Below are the code and all the weights of a small trained network. Each question names an input and a class and asks about switching units off, where a switched-off unit gives its printed mean instead of its output.

import numpy as np


def w(rows, s, z=0):
    codes = np.array(rows[::2]) - 128.0
    scale = np.full(codes.shape[1], s)
    scale[-1] = z or s
    return codes * scale


def f(y):
    return np.maximum(y, 0)


def log_softmax(a):
    a = a - a.max(-1, keepdims=True)
    return a - np.log(np.exp(a).sum(-1, keepdims=True))


def net(x, mask):
    res = np.array(x, float).reshape(1, 7) / 4 @ E
    y = f(res @ A[0][:, :-1].T + A[0][:, -1])
    res = res + np.where(mask, y, B[0][:, -1]) @ B[0][:, :-1]
    return log_softmax(res[-1] @ U[:, :-1].T + U[:, -1])


A, B = {}, {}
E = w([
[45,25,61],'x0',
[134,75,107],'x1',
[252,132,104],'x2',
[38,216,96],'x3',
[64,67,214],'x4',
[145,22,80],'x5',
[73,164,213],'x6',
],0.0037)
A[0] = w([
[108,127,126,251],'n0',
[118,139,122,97],'n1',
[114,134,136,236],'n2',
[120,145,125,90],'n3',
[127,132,128,106],'n4',
[153,219,141,119],'n5',
[80,128,145,204],'n6',
[189,46,147,117],'n7',
[114,139,128,106],'n8',
[156,131,135,91],'n9',
[148,172,139,110],'n10',
[110,127,127,236],'n11',
[136,128,120,89],'n12',
[154,180,135,103],'n13',
[149,174,143,126],'n14',
[120,154,91,164],'n15',
[171,88,159,82],'n16',
[158,123,73,166],'n17',
[162,117,172,93],'n18',
[121,123,109,141],'n19',
[169,105,153,76],'n20',
[94,131,176,149],'n21',
[55,127,250,176],'n22',
[118,111,152,248],'n23',
[119,136,145,205],'n24',
],0.012,0.0027)
B[0] = w([
[140,172,84,195],'n0',
[129,134,123,134],'n1',
[118,174,109,187],'n2',
[132,131,125,136],'n3',
[146,132,119,128],'n4',
[168,136,251,214],'n5',
[147,160,65,195],'n6',
[114,20,62,193],'n7',
[142,136,116,138],'n8',
[109,97,140,140],'n9',
[152,117,186,169],'n10',
[116,164,98,187],'n11',
[130,123,130,131],'n12',
[147,116,201,176],'n13',
[156,122,191,176],'n14',
[110,134,132,173],'n15',
[111,55,101,155],'n16',
[84,123,82,193],'n17',
[120,95,92,149],'n18',
[143,121,102,147],'n19',
[96,72,108,147],'n20',
[122,178,87,182],'n21',
[78,232,23,253],'n22',
[109,165,95,191],'n23',
[107,156,126,173],'n24',
],0.023,0.0051)
U = w([
[102,18,94,19],'0',
[82,151,70,249],'1',
[147,148,254,41],'2',
],0.0074,0.0017)

Each question gives the input, the list of numbers given to net, and the class t.
The units are the neurons (one row each of A and B). Each row of codes is followed by its name. A weight is (code - 128) times the scale printed after its matrix; where a second scale follows, it is the last column's (A, B and U).
mask holds one flag per neuron, in row order. A switched-off neuron (its flag False) gives its mean, the last column of its row in B, instead of its output. The means were averaged over made-up inputs and are rounded, as every weight is.
A unit's drop is (log p(t) with every unit on - log p(t) with that unit switched off) / (log p(t) with every unit on - log p(t) with every unit switched off).
The circuit of an input: a set's keep is (log p(t) with only the set's units on - log p(t) with every unit switched off) / (log p(t) with every unit on - log p(t) with every unit switched off). Starting from the 12 units with the biggest drops (on a tie, the unit counted first), units are removed one at a time, each time the one whose removal leaves the highest keep (on an exact tie, the one counted first), for as long as the keep stays at least 0.8.
units of the circuit, in order: the units of the circuit, biggest drop first
k most important neurons: the k neurons with the biggest drops, biggest first
drop when u is switched off: that unit's drop, to one decimal
input [-2,1,2,6,-3,2,-2], class 2: units of the circuit, in order : n22, n7, n6
input [1,2,-4,-6,-1,-4,-6], class 0: units of the circuit, in order : n22, n7
input [1,7,3,-7,-8,-7,5], class 2: units of the circuit, in order : n22, n5
input [-7,-3,-4,1,-3,1,8], class 2: units of the circuit, in order : n5
input [0,6,5,0,-4,8,5], class 0: units of the circuit, in order : n22, n7
input [7,4,0,-6,2,4,2], class 0: 2 most important neurons : n7, n22
input [3,-3,-5,-2,-3,7,-6], class 0: 2 most important neurons : n22, n7
input [-2,-4,7,3,3,-7,7], class 2: drop when n5 is switched off : 0.5
input [5,0,2,-8,1,0,2], class 0: drop when n5 is switched off : 0.0
input [-6,-1,5,-8,5,4,7], class 0: drop when n7 is switched off : 0.2
input [-2,-1,1,-7,2,7,6], class 0: drop when n16 is switched off : 0.1
